Below are the code and all the weights of a small trained network. Each question names an input and a class and asks about switching units off, where a switched-off unit gives its printed mean instead of its output.

import numpy as np


def w(rows, s, z=0):
    codes = np.array(rows[::2]) - 128.0
    scale = np.full(codes.shape[1], s)
    scale[-1] = z or s
    return codes * scale


def f(y):
    return np.maximum(y, 0)


def log_softmax(a):
    a = a - a.max(-1, keepdims=True)
    return a - np.log(np.exp(a).sum(-1, keepdims=True))


def net(x, mask):
    res = np.array(x, float).reshape(1, 4) / 4 @ E
    y = f(res @ A[0][:, :-1].T + A[0][:, -1])
    res = res + np.where(mask, y, B[0][:, -1]) @ B[0][:, :-1]
    return log_softmax(res[-1] @ U[:, :-1].T + U[:, -1])


A, B = {}, {}
E = w([
[151,93,163,124],'x0',
[196,199,75,65],'x1',
[187,150,86,228],'x2',
[101,57,3,96],'x3',
],0.012)
A[0] = w([
[133,99,91,144,64],'neuron 0',
[46,76,125,120,140],'neuron 1',
[114,151,103,90,129],'neuron 2',
[101,182,154,178,159],'neuron 3',
[196,170,152,223,120],'neuron 4',
[109,189,144,101,195],'neuron 5',
[92,176,191,79,153],'neuron 6',
[37,86,153,203,249],'neuron 7',
[17,71,151,171,254],'neuron 8',
[111,130,120,113,98],'neuron 9',
[159,206,163,173,188],'neuron 10',
[135,89,70,148,53],'neuron 11',
[72,108,141,171,215],'neuron 12',
[73,60,92,9,107],'neuron 13',
[119,107,173,169,151],'neuron 14',
[73,116,114,88,116],'neuron 15',
[108,159,122,142,118],'neuron 16',
[56,216,244,47,213],'neuron 17',
[97,99,115,67,155],'neuron 18',
[127,85,125,179,157],'neuron 19',
[180,71,30,176,105],'neuron 20',
[188,159,108,78,152],'neuron 21',
[100,148,169,240,170],'neuron 22',
[176,155,111,86,179],'neuron 23',
[183,76,48,199,82],'neuron 24',
[84,166,190,66,201],'neuron 25',
],0.014,0.0053)
B[0] = w([
[92,117,144,140,153],'neuron 0',
[86,118,91,79,194],'neuron 1',
[171,94,108,141,159],'neuron 2',
[132,197,135,114,177],'neuron 3',
[128,180,205,10,202],'neuron 4',
[146,112,165,137,171],'neuron 5',
[123,95,171,195,194],'neuron 6',
[13,221,51,119,236],'neuron 7',
[34,119,39,85,240],'neuron 8',
[140,126,126,113,138],'neuron 9',
[127,158,230,35,198],'neuron 10',
[94,92,144,157,168],'neuron 11',
[74,144,65,113,193],'neuron 12',
[230,111,19,76,228],'neuron 13',
[142,190,93,153,180],'neuron 14',
[133,127,82,90,171],'neuron 15',
[127,128,130,107,138],'neuron 16',
[34,65,191,241,254],'neuron 17',
[178,114,57,102,183],'neuron 18',
[111,181,104,156,174],'neuron 19',
[100,82,169,223,209],'neuron 20',
[185,52,195,158,179],'neuron 21',
[129,251,83,137,214],'neuron 22',
[192,70,157,170,175],'neuron 23',
[74,83,204,198,201],'neuron 24',
[123,82,126,225,206],'neuron 25',
],0.025,0.018)
U = w([
[48,139,99,231,144],'0',
[152,75,167,217,252],'1',
[116,118,39,91,49],'2',
[255,86,81,131,159],'3',
[138,247,103,132,108],'4',
[222,128,203,66,55],'5',
],0.01,0.0034)

Each question gives the input, the list of numbers given to net, and the class t.
The units are the neurons (one row each of A and B). Each row of codes is followed by its name. A weight is (code - 128) times the scale printed after its matrix; where a second scale follows, it is the last column's (A, B and U).
mask holds one flag per neuron, in row order. A switched-off neuron (its flag False) gives its mean, the last column of its row in B, instead of its output. The means were averaged over made-up inputs and are rounded, as every weight is.
A unit's drop is (log p(t) with every unit on - log p(t) with that unit switched off) / (log p(t) with every unit on - log p(t) with every unit switched off).
The circuit of an input: a set's keep is (log p(t) with only the set's units on - log p(t) with every unit switched off) / (log p(t) with every unit on - log p(t) with every unit switched off). Starting from the 12 units with the biggest drops (on a tie, the unit counted first), units are removed one at a time, each time the one whose removal leaves the highest keep (on an exact tie, the one counted first), for as long as the keep stays at least 0.8.
circuit, biggest first: the units of the circuit, biggest drop first
top k neurons: the k neurons with the biggest drops, biggest first
drop of u: that unit's drop, to one decimal
input [-8,1,-8,6], class 3: circuit, biggest first => neuron 13; neuron 7
input [5,0,7,-2], class 4: top neuron => neuron 22
input [-4,2,1,2], class 1: top 2 neurons => neuron 7; neuron 13
input [1,6,0,7], class 3: top 2 neurons => neuron 13; neuron 17
input [-4,-7,0,7], class 2: top 2 neurons => neuron 17; neuron 13
input [2,-7,1,-7], class 4: top 2 neurons => neuron 22; neuron 4
input [2,1,3,-4], class 5: drop of neuron 7 => 0.2
input [-3,-4,0,4], class 2: drop of neuron 17 => 0.6
input [-6,2,-6,1], class 3: drop of neuron 13 => 0.3
input [-5,4,2,-1], class 5: drop of neuron 10 => 0.0
